Here is a tiny trained network, its code and every weight. The questions are about switching its units off for an input and a target symbol, where a switched-off unit gives its printed mean instead of its output.

import numpy as np


def w(rows, s, z=0):
    codes = np.array(rows[::2]) - 128.0
    scale = np.full(codes.shape[1], s)
    scale[-1] = z or s
    return codes * scale


def norm(h):
    return h / np.sqrt((h * h).mean(-1, keepdims=True) + 1e-5)


def f(y):
    return y / 2 * (1 + np.tanh(0.7978845608 * (y + 0.044715 * y**3)))


def softmax(a):
    e = np.exp(a - a.max(-1, keepdims=True))
    return e / e.sum(-1, keepdims=True)


def log_softmax(a):
    a = a - a.max(-1, keepdims=True)
    return a - np.log(np.exp(a).sum(-1, keepdims=True))


def net(x, mask):
    ids = ['Δαημτψ'.index(c) for c in x.split()]
    T = len(ids)
    res = E[ids] + P[:T]
    r = norm(res)
    for j in range(2):
        rows = slice(4 * j, 4 * j + 4)
        q, k, v = (r @ M[0][rows].T for M in (Q, K, V))
        z = softmax(np.where(np.tri(T) > 0, q @ k.T / 4**0.5, -1e9)) @ v
        o = O[0][rows]
        res = res + np.where(mask[j], z, o[:, -1]) @ o[:, :-1]
    y = f(norm(res) @ A[0][:, :-1].T + A[0][:, -1])
    res = res + np.where(mask[2:10], y, B[0][:, -1]) @ B[0][:, :-1]
    return log_softmax(norm(res)[-1] @ U[:, :-1].T + U[:, -1])


Q, K, V, O, A, B = {}, {}, {}, {}, {}, {}
E = w([
[151,122,39],'Δ',
[92,250,247],'α',
[112,67,121],'η',
[104,60,166],'μ',
[86,97,117],'τ',
[142,84,60],'ψ',
],0.012)
P = w([
[9,128,120],'0',
[48,95,124],'1',
[73,113,131],'2',
[129,82,115],'3',
[137,95,175],'4',
[170,72,179],'5',
[202,48,206],'6',
[239,15,185],'7',
],0.011)
Q[0] = w([
[34,100,75],'head 0',
[49,108,129],'head 0',
[17,179,66],'head 0',
[95,237,178],'head 0',
[139,68,149],'head 1',
[108,73,118],'head 1',
[165,113,102],'head 1',
[40,2,47],'head 1',
],0.0095)
K[0] = w([
[7,161,110],'head 0',
[66,132,99],'head 0',
[70,210,146],'head 0',
[144,146,123],'head 0',
[167,142,151],'head 1',
[121,185,164],'head 1',
[134,122,163],'head 1',
[152,189,146],'head 1',
],0.016)
V[0] = w([
[137,154,115],'head 0',
[122,33,225],'head 0',
[123,95,255],'head 0',
[100,131,100],'head 0',
[151,99,77],'head 1',
[115,171,122],'head 1',
[14,234,164],'head 1',
[172,43,222],'head 1',
],0.01)
O[0] = w([
[148,117,137,92],'head 0',
[182,197,1,230],'head 0',
[176,209,84,155],'head 0',
[109,131,101,153],'head 0',
[151,69,103,92],'head 1',
[100,130,188,128],'head 1',
[196,235,208,253],'head 1',
[82,153,75,130],'head 1',
],0.0082,0.0063)
A[0] = w([
[92,184,213,2],'neuron 0',
[247,112,142,236],'neuron 1',
[218,38,202,171],'neuron 2',
[94,130,188,84],'neuron 3',
[67,172,202,77],'neuron 4',
[167,209,142,83],'neuron 5',
[66,85,108,88],'neuron 6',
[71,120,102,74],'neuron 7',
],0.013,0.0062)
B[0] = w([
[101,174,175,158],'neuron 0',
[197,175,171,255],'neuron 1',
[254,142,83,181],'neuron 2',
[168,152,162,138],'neuron 3',
[128,141,235,166],'neuron 4',
[213,73,67,202],'neuron 5',
[109,79,45,136],'neuron 6',
[96,62,93,123],'neuron 7',
],0.0096,0.0089)
U = w([
[139,176,161,254],'Δ',
[220,162,146,31],'α',
[108,213,36,82],'η',
[78,149,77,173],'μ',
[196,2,192,48],'τ',
[126,36,133,191],'ψ',
],0.014,0.0067)

Each question gives the input, a string of symbols that net reads in full, and the target symbol t.
The units are the heads (4 rows each of Q, K, V and O) and the neurons (one row each of A and B). Each row of codes is followed by its name. A weight is (code - 128) times the scale printed after its matrix; where a second scale follows, it is the last column's (O, A, B and U).
mask holds one flag per unit, heads first, then neurons. A switched-off unit (its flag False) gives its mean, the last column of its rows in O or B, instead of its output. The means were averaged over made-up inputs and are rounded, as every weight is.
A unit's drop is (log p(t) with every unit on - log p(t) with that unit switched off) / (log p(t) with every unit on - log p(t) with every unit switched off).
The circuit of an input: a set's keep is (log p(t) with only the set's units on - log p(t) with every unit switched off) / (log p(t) with every unit on - log p(t) with every unit switched off). Starting from all 10 units, units are removed one at a time, each time the one whose removal leaves the highest keep (on an exact tie, the one counted first), for as long as the keep stays at least 0.8.
units of the circuit, in order: the units of the circuit, biggest drop first
most important unit: the unit with the biggest drop
top k neurons: the k neurons with the biggest drops, biggest first
which heads matter: for each layer, one digit per head in row order, 1 if its drop is at least 0.15 and else 0, layers parted by /
input τ μ α μ τ α, target η: which heads matter -> 11
input τ η μ μ Δ, target η: which heads matter -> 01
input μ ψ ψ η, target ψ: which heads matter -> 11
input η Δ ψ Δ τ, target ψ: which heads matter -> 01
input Δ ψ ψ ψ μ Δ, target ψ: units of the circuit, in order -> head 1; head 0
input ψ τ ψ, target ψ: units of the circuit, in order -> head 0; head 1; neuron 1
input η μ μ, target μ: which heads matter -> 01
input Δ ψ Δ, target τ: units of the circuit, in order -> head 0
input η η ψ, target μ: top 3 neurons -> neuron 1; neuron 2; neuron 5
input η μ τ, target μ: units of the circuit, in order -> neuron 1; neuron 2; head 1; neuron 7
input Δ ψ ψ, target τ: which heads matter -> 10
input η Δ Δ τ Δ, target τ: which heads matter -> 11
input Δ μ μ τ Δ, target η: which heads matter -> 01
input η μ Δ τ μ μ μ, target η: most important unit -> head 0
input Δ μ η μ ψ Δ η, target ψ: which heads matter -> 01
input μ ψ Δ ψ, target ψ: which heads matter -> 11
input τ Δ μ, target τ: units of the circuit, in order -> head 0; neuron 1
input μ τ ψ, target η: which heads matter -> 00
input ψ μ μ μ, target η: units of the circuit, in order -> head 1; head 0; neuron 5
input ψ ψ ψ μ, target ψ: units of the circuit, in order -> head 1; neuron 1
input μ ψ α ψ ψ α, target ψ: top 2 neurons -> neuron 1; neuron 6
